(in the rows, 128 means zero)
Here are made-up objects, facts about them, and rows of numbers that follow some of those facts. Name the object behind each unnamed row.

How the objects are related:
[mikugram, vimabrem, pidobrin, defa, plisur, soflos, funor, naste, skoflan, sada, taskol, triflabu, brenin, pleles, stapa, degik, kuplo, pobrik, skidrosul, skabriser, plogu, stigri, tutron, bruzoza, miklur, deti, drozun, megom, grosal, gremi, sutil] ξ mekan
[vimabrem, grivavo, stapa, megom] ξ stedem
[vazul, vuba, kitrapli, saskol] ξ plogu
[vazul] ξ triflabu
[votra, mabratik, fubru, liplam] ξ ruklol
[fludrun] ξ vuba
[fludrun, branum, gremi] ξ degik
[zonimul, bugus, klagre, grodofin, magris] ξ kepam
[plisur, pumin, flesti] ξ skabriser
[plisur, kefla, stevur, taskol, ploflal] ξ drozun
[liko, fludrin, depuste, stedem, nube, pleles, steskar, briklus, ruklol, brasak, lapa] ξ mikugram
[dotri] ξ grivavo
[duflu] ξ fusal
[regro, branum, vaber, kefla, nube, gribon, bitror, mabratik, skidrosul, ploflal, briran, magris, briger, drapudro] ξ sada
[funor] ξ vuklos
[funor, degik, brustur] ξ lufifli
[zamikur, grivavo] ξ vesku
[trapam, puvi] ξ klagre
[trapam, brafugrak] ξ brenin
[zogril, nube, plotre, vuklos] ξ stigri
[zogril] ξ tugru
[kitrapli, nube, stazam] ξ flakim
[kitar, nesti] ξ fubru
[vaber, lufifli, stevur, sustal, kuplo, briklus, fletrufik, pliflol, briger] ξ soflos
[vaber, kefla, flinil] ξ naste
[grivavo, triflabu, duklos, degik] ξ briger
[naste, briran] ξ logrek
[derom, voso, mabratik, vesku] ξ megom
[stevur, gugris] ξ regro
[taskol, pleles, gribon, brafugrak, fusal, tretos] ξ liko
[pekem] ξ grosal
[triflabu, listis, grodofin] ξ bitror
[dridek] ξ magris
[voso, listis, brustur] ξ plovofis
[garok, vuklos] ξ lapa
[pleles] ξ nusku
[pleles, saskol] ξ miklur
[gribon, skabriser] ξ briklus
[degik] ξ sutil
[tugro] ξ grodofin
[tugro] ξ vazul
[steskar] ξ gadreze
[puvi, trogror] ξ paboples
[plogu, vesku] ξ bosar
[kotim] ξ dazus
[pogam] ξ kuplo
[briran] ξ pobrik
[fletrufik] ξ dridek
[fletrufik, siplom, paboples] ξ mabratik
[fubru, deti] ξ trogror
[gugris] ξ voso
[pliflol] ξ kitrapli
[liplam] ξ defa
[liplam] ξ pala
[sutil] ξ plisur
[sutil] ξ depuste
[drapudro] ξ plotre
[vesku] ξ tretos
[mokul] ξ nesti
[mikugram, vimabrem, vazul, votra, vuba, pidobrin, dazus, fludrun, zonimul, liko, duflu, regro, soflos, pumin, funor, zamikur, branum, trapam, logrek, zogril, plovofis, grivavo, naste, bugus, tugru, fludrin, bosar, klagre, lufifli, skoflan, stevur, sada, taskol, brenin, sustal, stedem, nube, pleles, stapa, gribon, degik, bitror, kuplo, tugro, pobrik, steskar, puvi, brafugrak, skabriser, fusal, gadreze, grodofin, bremi, nesti, stigri, ploflal, mekan, ruklol, plotre, saskol, siplom, gugris, pliflol, bruzoza, vuklos, miklur, liplam, magris, brasak, flesti, megom, grosal, gremi, drapudro, vesku, mokul] χ a
[defa, plisur, dotri, flakim, kitrapli, kitar, vaber, kefla, depuste, derom, pekem, triflabu, dridek, voso, garok, duklos, mabratik, listis, skidrosul, plogu, kepam, tretos, kotim, briklus, tutron, pogam, briran, fletrufik, fubru, stazam, trogror, nusku, flinil, deti, pala, drozun, briger, sutil, klabra, brustur, lapa, paboples] χ b

Some rows with their names:
briklus: [104 138 123 235 131 130 133 157 131 102 139 113 124 131 154 149 128 119
 130 122 133 124 143 123 139 138 156 109 122 138 108 147 134 121 130 108
 145 129 132]
kitrapli: [100 157 146 199 138 122 120 149 146 126 135 101 156 139 169 132 121 134
 127 104 150 147 143 126 127 154 152 133 106 137 121 150 145  95 119 112
 155 143 131]
klagre: [139 112 147 131 110 128 147 131 115 136 124 128  93 122 142 102 154 144
 164 108 163 153  98 123 149 126 111 198 103 127 143 119  95 121 125 131
 140 134 100]
kitar: [122 133 126 178 136 137 129 151 131 115 101 102  66 146 147 120 135 128
 108 118 141 136 163 118 131 148 163 141 127 149  85 145 148 153 123 119
 149 135 134]
pumin: [117 128 119 123 141 127 129 138 126 144 131 135 137 132 124 133 161 119
 156 140 131  99 121 146 138 139 114 136 129  87 135 119 113 126 127 125
 120 136 115]
vaber: [ 98 145 129 199 140 134 137 145 132 109 121 102 176 133 134 125 100 129
 125 147 146 112 132 129 137 129 158 105 124 141  95 141 129 111 115 112
 152 111 123]
pobrik: [119 118 130 114 134 128 135 137 134 144 127 135 128 127 136 134 144 134
 162 146 132 126 139 138 144 138 107 128 117 114 140 114 102 111 122 124
 114 137 125]
vimabrem: [110 116 126  96 141 131 135 137 139 126 118 132 137 132 124 129 153 117
 161 139 126 106 132 150 136 139 106 137 135  95 126 115 121 117 130 127
 110 126 125]
funor: [112 129 121  89 144 130 134 134 139 136 128 125 153 130 116 124 156 114
 150 132 122  89 112 150 134 132 120 135 126  76 124 122 114 120 121 129
 112 142 112]
tugro: [115 127 140  98 133 128 141 127 131 143 124 122 157 127 119 101 156 140
 166 115 158 141  95 140 135 128 100 176 117 104 134 120 110 110 118 130
 136 126 102]
stazam: [103 158 148 200 133 119 122 145 145 126 140  93 153 139 172 124 115 123
 124 102 147 136 142 132 128 145 159 131 104 137 120 133 148 101 124 114
 157 151 120]
plogu: [103 137 149 199 136 127 124 148 148 115 133 114 144 134 164 145 127 148
 145 117 145 177 153 111 135 155 145 130 114 164 120 166 132  96 116 107
 142 126 144]
gribon: [111 133 124 134 137 131 139 141 129 133 123 126 153 133 124 122 146 111
 159 146 140 107 122 160 142 132 109 133 133  98 132 100 125 126 135 124
 120 127 108]
deti: [111 131 129 170 137 138 132 146 142 114 106 107 110 137 132 120 130 130
 120 128 136 133 152 119 133 139 154 127 125 137  82 154 133 133 118 116
 145 123 136]
vesku: [113 118 139  94 146 130 131 135 144 135 117 135 173 134 147 131 158 134
 181 132 141 154 140 140 140 149  86 152 137 129 147 123 139 107 129 123
 117 122 134]
listis: [103 137 127 169 143 140 149 145 127 104 130 102 198 133 144 122 109 126
 146 116 147 108 106 122 129 115 165 137 124 159  88 148 148 113 106 116
 140 141 128]
skoflan: [114 119 123 105 139 130 135 133 134 136 121 132 122 129 122 133 152 128
 157 145 126 109 133 144 135 138 108 127 122 102 134 120 108 117 121 127
 111 130 123]
saskol: [110 128 137  88 145 128 126 135 145 140 120 131 161 133 125 123 155 136
 161 137 141 138 125 143 129 146 102 144 132  97 136 128 116 112 125 127
 118 125 116]
logrek: [126 119 131 126 127 125 135 133 116 161 132 133 124 125 162 131 111 144
 158 169 139 141 153 132 159 134 103 130 105 152 155  96 106 112 114 127
 114 142 118]
drozun: [112 128 137 232 126 131 136 154 127 110 135 118 116 126 168 157 108 138
 138 137 137 152 155 109 146 144 153 108 109 166 116 147 115 105 119 109
 138 132 140]

Rows to name:
No name comes twice in this set of rows, the named rows included.
[122 113 129 125 134 126 135 144 129 137 132 138 104 128 153 144 153 122
 177 127 127 133 150 138 151 151 106 139 119 131 152 116 126 123 135 123
 109 147 141] | stedem
[125 128 116 143 136 124 137 141 115 165 157 139 118 130 144 149 150 134
 169 129 123 112 115 134 144 132 110 138 108 123 144 124 116 115 112 125
 118 156 134] | lufifli
[138 118 154 245  99 131 147 147 110 103 140 112  86 117 176 123 121 146
 142  92 173 189 121  95 149 128 162 175  85 184 123 156 111 111 120 116
 167 134 118] | kepam
[111 153 154 230 127 114 121 152 138 138 157 102 108 132 205 144 107 132
 134  99 142 158 169 117 139 155 156 133  85 171 141 136 142  91 122 112
 153 165 142] | flakim
[125 115 135  87 135 126 136 127 141 143 134 127 111 126 144 131 135 116
 160 129 126 105 142 140 136 133 119 139 103 103 143 110 107 111 116 131
 116 167 127] | plotre
[102 129 141 217 132 135 130 162 140  88 117 115 162 132 164 141 124 124
 143 118 148 160 159 124 140 152 151 114 130 153 113 142 148 111 140 108
 145 124 135] | tretos
[118 115 136  50 138 134 131 121 152 129 125 123 135 123 129 120 143 110
 148 128 122  86 135 151 122 134 131 146 104  83 132 111 104 109 117 136
 107 168 113] | zogril
[127 128 130 202 132 134 130 152 124 109 124 112  76 137 164 146 134 127
 124 117 136 147 168 109 136 151 161 123 109 157 108 145 131 133 125 115
 141 148 141] | pala
[123 121 120 144 133 122 135 144 123 149 136 137 107 126 136 143 157 126
 161 135 123 118 133 141 147 142 112 130 118 101 142 114 109 121 127 124
 116 133 124] | skabriser
[125 115 139 112 126 135 143 132 128 126 114 127 117 124 115 104 160 125
 157 120 155 129  94 140 131 130 113 171 118  88 126 122 101 123 125 130
 132 128  95] | trapam
[119 112 124 107 141 129 140 138 132 142 127 138 117 130 145 143 155 129
 177 132 129 128 148 135 147 140  99 149 120 133 142 122 124 122 123 125
 108 148 140] | megom
[106 141 131 227 130 129 134 155 125 119 141 114 137 128 158 145 109 143
 138 127 140 139 139 116 146 134 151 120 111 166 113 150 126 114 111 110
 149 131 143] | briger
[104 132 132 204 138 135 132 154 138  88 119 108 138 130 150 137 125 105
 130 108 133 120 150 131 126 145 169 112 127 123 103 137 142 119 137 115
 140 147 128] | garok

Now the same objects, written a new way:
Some rows with their names:
klabra: [132 118 124 126 136 135 123 128 128 125 125 125 138 139 134 131 123 123
 122 130 127 125 123 134 128 134 125 128 127 130 122 128 134 127 129 125]
pliflol: [125 133 133 130 120 121 133 130 130 130 131 131 124 122 123 129 130 125
 130 130 133 129 126 125 127 125 133 129 129 133 129 125 120 131 131 129]
mikugram: [128 136 128 131 126 125 128 129 126 127 131 127 129 123 128 127 135 132
 129 126 134 128 130 122 126 127 130 124 126 131 133 129 124 125 127 136]
stedem: [128 134 126 127 124 124 128 128 129 125 133 127 127 123 127 128 131 130
 130 126 133 130 128 121 127 129 129 128 126 131 134 129 125 125 127 134]
megom: [127 133 126 125 125 124 128 128 130 125 132 128 126 122 126 127 129 130
 130 125 132 131 128 122 126 129 129 129 127 130 135 129 125 125 127 134]
lapa: [133 120 124 128 137 135 121 129 128 128 121 127 135 136 134 131 128 125
 119 132 127 120 124 134 130 135 131 126 125 131 121 129 136 125 127 125]
garok: [130 122 129 128 136 134 122 127 130 131 119 132 133 132 128 132 128 122
 114 132 123 120 123 135 134 134 134 122 124 131 118 127 134 130 128 119]
vuklos: [127 135 129 129 123 124 130 130 127 130 128 125 128 123 126 129 137 131
 129 127 133 127 132 124 128 127 134 129 124 130 131 131 126 126 124 136]
saskol: [125 134 131 129 122 123 132 128 131 128 132 131 125 121 122 129 129 125
 129 128 131 131 127 124 128 127 131 128 127 131 132 126 121 130 129 129]
vuba: [129 133 127 129 122 124 131 130 128 126 134 127 127 125 128 128 130 130
 132 127 136 129 127 123 125 127 131 131 129 132 132 127 122 126 128 135]
vaber: [131 118 127 126 133 133 127 125 131 126 122 131 133 136 129 128 121 120
 119 134 125 126 122 137 131 132 128 130 128 130 121 127 134 133 129 120]
gribon: [124 135 131 129 122 121 131 126 130 127 131 131 125 121 122 127 132 126
 127 129 129 132 131 124 130 125 128 127 127 129 130 128 123 131 128 131]
gugris: [124 134 128 124 120 121 132 128 133 125 130 131 123 119 120 125 129 124
 127 128 129 133 127 124 130 128 131 131 128 129 134 128 125 131 125 129]
liplam: [123 132 135 126 133 118 123 125 133 132 127 128 126 117 123 128 131 125
 132 127 130 134 123 122 124 125 119 119 116 126 141 132 132 129 130 127]
pekem: [130 119 136 137 124 147 137 120 140 124 117 128 139 137 144 125 112 133
 139 134 121 123 137 140 130 137 118 122 112 136 137 139 125 127 139 114]
tretos: [132 119 120 125 136 134 120 127 129 123 131 130 134 137 135 134 120 123
 121 129 124 125 120 133 129 138 126 128 126 131 124 126 134 122 128 127]
ploflal: [124 134 132 129 121 122 133 126 131 127 129 130 125 122 122 125 131 127
 127 130 131 132 130 125 130 125 130 128 127 129 131 128 124 132 128 130]
flesti: [128 137 131 133 119 120 137 121 127 126 127 131 125 124 122 118 137 130
 126 138 136 130 137 123 131 121 130 129 127 128 128 130 127 141 126 132]
briger: [133 117 122 125 134 135 123 128 130 124 125 128 135 138 134 130 122 124
 122 131 127 124 121 134 128 135 127 130 128 131 123 128 135 127 128 124]
pumin: [129 137 131 133 119 120 137 121 127 125 126 130 125 125 122 118 137 130
 126 137 136 131 137 124 131 121 130 130 127 129 129 131 127 140 127 131]

Rows to name:
No name comes twice in this set of rows, the named rows included.
[121 140 124 137 130 116 124 123 121 123 149 133 127 131 131 136 136 130
 126 132 125 134 139 120 128 132 119 124 123 130 129 125 123 116 129 152] | fusal
[126 133 129 130 125 125 130 128 126 125 131 126 130 126 127 128 132 131
 129 125 133 133 133 125 126 123 125 127 129 128 132 129 125 126 129 138] | brenin
[132 116 125 125 141 133 119 126 130 127 123 126 136 137 135 131 123 124
 125 131 128 125 120 132 126 133 120 124 120 129 129 131 140 127 130 124] | defa
[122 129 133 128 128 128 130 131 125 124 127 121 133 128 125 128 130 129
 126 120 132 139 132 130 125 117 122 124 136 124 130 127 125 126 130 139] | klagre
[130 131 121 127 124 126 127 132 127 123 138 124 128 126 133 131 130 133
 134 124 137 128 127 120 122 131 129 131 129 133 135 130 125 119 127 141] | bosar
[122 135 125 121 122 122 126 130 136 124 137 136 121 114 121 132 122 121
 128 121 123 133 120 122 130 136 130 128 126 132 136 126 121 121 126 126] | zamikur
[133 117 120 121 134 135 123 129 131 122 126 128 133 137 132 129 120 123
 121 131 126 126 120 133 129 136 127 132 129 129 124 128 136 126 127 123] | voso
[129 118 124 121 134 133 123 127 135 124 125 133 131 131 128 130 117 118
 119 129 120 127 116 134 132 138 127 128 126 130 124 126 134 128 128 116] | derom
[139 147 124 141 136 140 113 132 117 123 133 129 138 118 135 124 145 146
 117 112 141 118 132 115 126 126 139 100 131 135 127 130 118 113 129 140] | gadreze
[115 134 129 120 123 128 126 144 125 144 111 108 133 123 125 145 148 134
 129 125 121 117 146 130 137 136 147 143 114 127 132 144 137 112 109 148] | tugru
[131 117 125 124 138 135 122 128 129 125 124 124 137 138 133 129 122 124
 123 128 125 125 121 134 128 132 123 127 128 128 124 128 136 127 129 123] | mabratik
[121 133 133 125 127 122 129 128 131 127 128 128 126 119 120 126 130 124
 129 124 128 135 127 125 129 125 126 125 127 126 134 129 126 131 128 127] | siplom

Now the same objects, written a new way:
Named rows:
duklos: [ 86 103 154  91 148  81 130  77 179 148 119 142  80 169 102 158 115  89
 173 121 149  85 144  85 150 103  79 141 130]
kitar: [ 83 108 140  95 148  79 128  88 179 145 119 142  80 174 102 173 118 100
 171 122 151  90 145  80 151 111  89 133 157]
zonimul: [151 105 100 114 149  93 137  78 185 144 131 145 106 154 120 150 126  94
 149 130 186  90 139 116 164 101  81 130 105]
brafugrak: [139 119 122  95 149 101 134 133 175 156 119 142  94 148 133 135 166 131
 154 137 150  84 153  84 153 103  88 154 121]
fusal: [162 129 141  85 143 103 134 143 177 165 117 139  96 149 144 132 181 135
 157 139 150  82 162  81 155 101  86 173 117]
paboples: [101 101 108 111 157  77 129  75 178 146 118 143  77 196 101 153 122  85
 178 124 147  87 141  79 150 118  83 133 196]
derom: [ 85 105 136  95 154  80 129  90 178 144 119 144  79 173 100 173 116  99
 176 123 145  87 141  80 150 111  81 134 168]
pidobrin: [ 85 106 107 160 166 118 128 166 174 141 121 144 126 148 116 144 119 112
 152 125 149  90 163 101 144 102 181 144 126]
soflos: [ 78 104  95 128 153 126 128 153 174 158 121 146 107 147 110 133 123  86
 150 124 160  84 148  94 142 101 178 150 105]
sutil: [ 83 102 136  97 162  82 128  97 177 146 120 145  81 171 103 158 115  86
 171 126 143  85 173  82 146 101 138 145 144]
saskol: [ 86 110 144  93 148  98 128  94 173 141 118 142  88 148 104 174 132 133
 155 123 173  90 141 102 152 118  80 145 102]
kitrapli: [ 79 102 229  90 155  81 128  74 175 142 120 140  81 152  99 200 114 103
 179 121 149  87 142  82 162 103  77 152 101]
brustur: [ 86 103 152  94 152  82 131  76 192 154 118 142  81 171 102 150 117  89
 166 126 144  93 148  82 151 103  84 128 149]
regro: [ 88 161 141 167 142 106 143  75 176 143 117 153  99 152 126 136 133  83
 203 124 152 142 142  99 163 111 118 134 113]
flesti: [100 117 110 103 146 102 129  84 176 144 120 143  95 149 108 144 175 104
 153 126 154  85 140  94 151 109  80 140 133]
vaber: [ 81 120 143  95 147  81 135  78 184 156 118 143  79 176 103 136 114  82
 190 121 148 120 142  81 148 103  86 145 115]
kuplo: [ 83 103 103 111 149 120 128 140 173 159 119 142  95 147 109 128 121  88
 152 123 163  94 144  91 144 103 153 139 109]
zamikur: [102 123 109  96 151  87 129 120 177 142 119 144  87 149 102 152 138 131
 154 124 162  93 140  96 145 122  83 132 123]
logrek: [ 86 136 161  87 147  89 129 110 205 144 119 146  86 147 106 163 140 128
 153 125 151 173 142 101 147 112 114 129 153]
kepam: [ 99 103 132  88 147  79 138  71 226 145 137 143  81 183 103 169 110  90
 153 145 150 103 143  83 166 100  84 129 134]

Rows to name:
No name comes twice in this set of rows, the named rows included.
[ 80 116 136 101 146  83 139  75 178 161 120 144  81 191 104 133 117  78
 201 122 150  96 142  81 152 103  96 143 108] | briger
[ 82 110 105 134 194  96 126 209 172 143 126 158  91 147 109 156 120  88
 151 125 146  79 150 127 142  98 141 186 106] | mikugram
[ 96 141 127 156 141 101 146  98 177 141 115 163  94 149 132 135 117  97
 204 124 155 142 143  98 163 106 112 130 103] | bitror
[142 148 167  99 150  90 129 144 174 141 120 144  84 148 127 134 217  84
 152 147 143  77 139  96 156 100  81 199 107] | liko

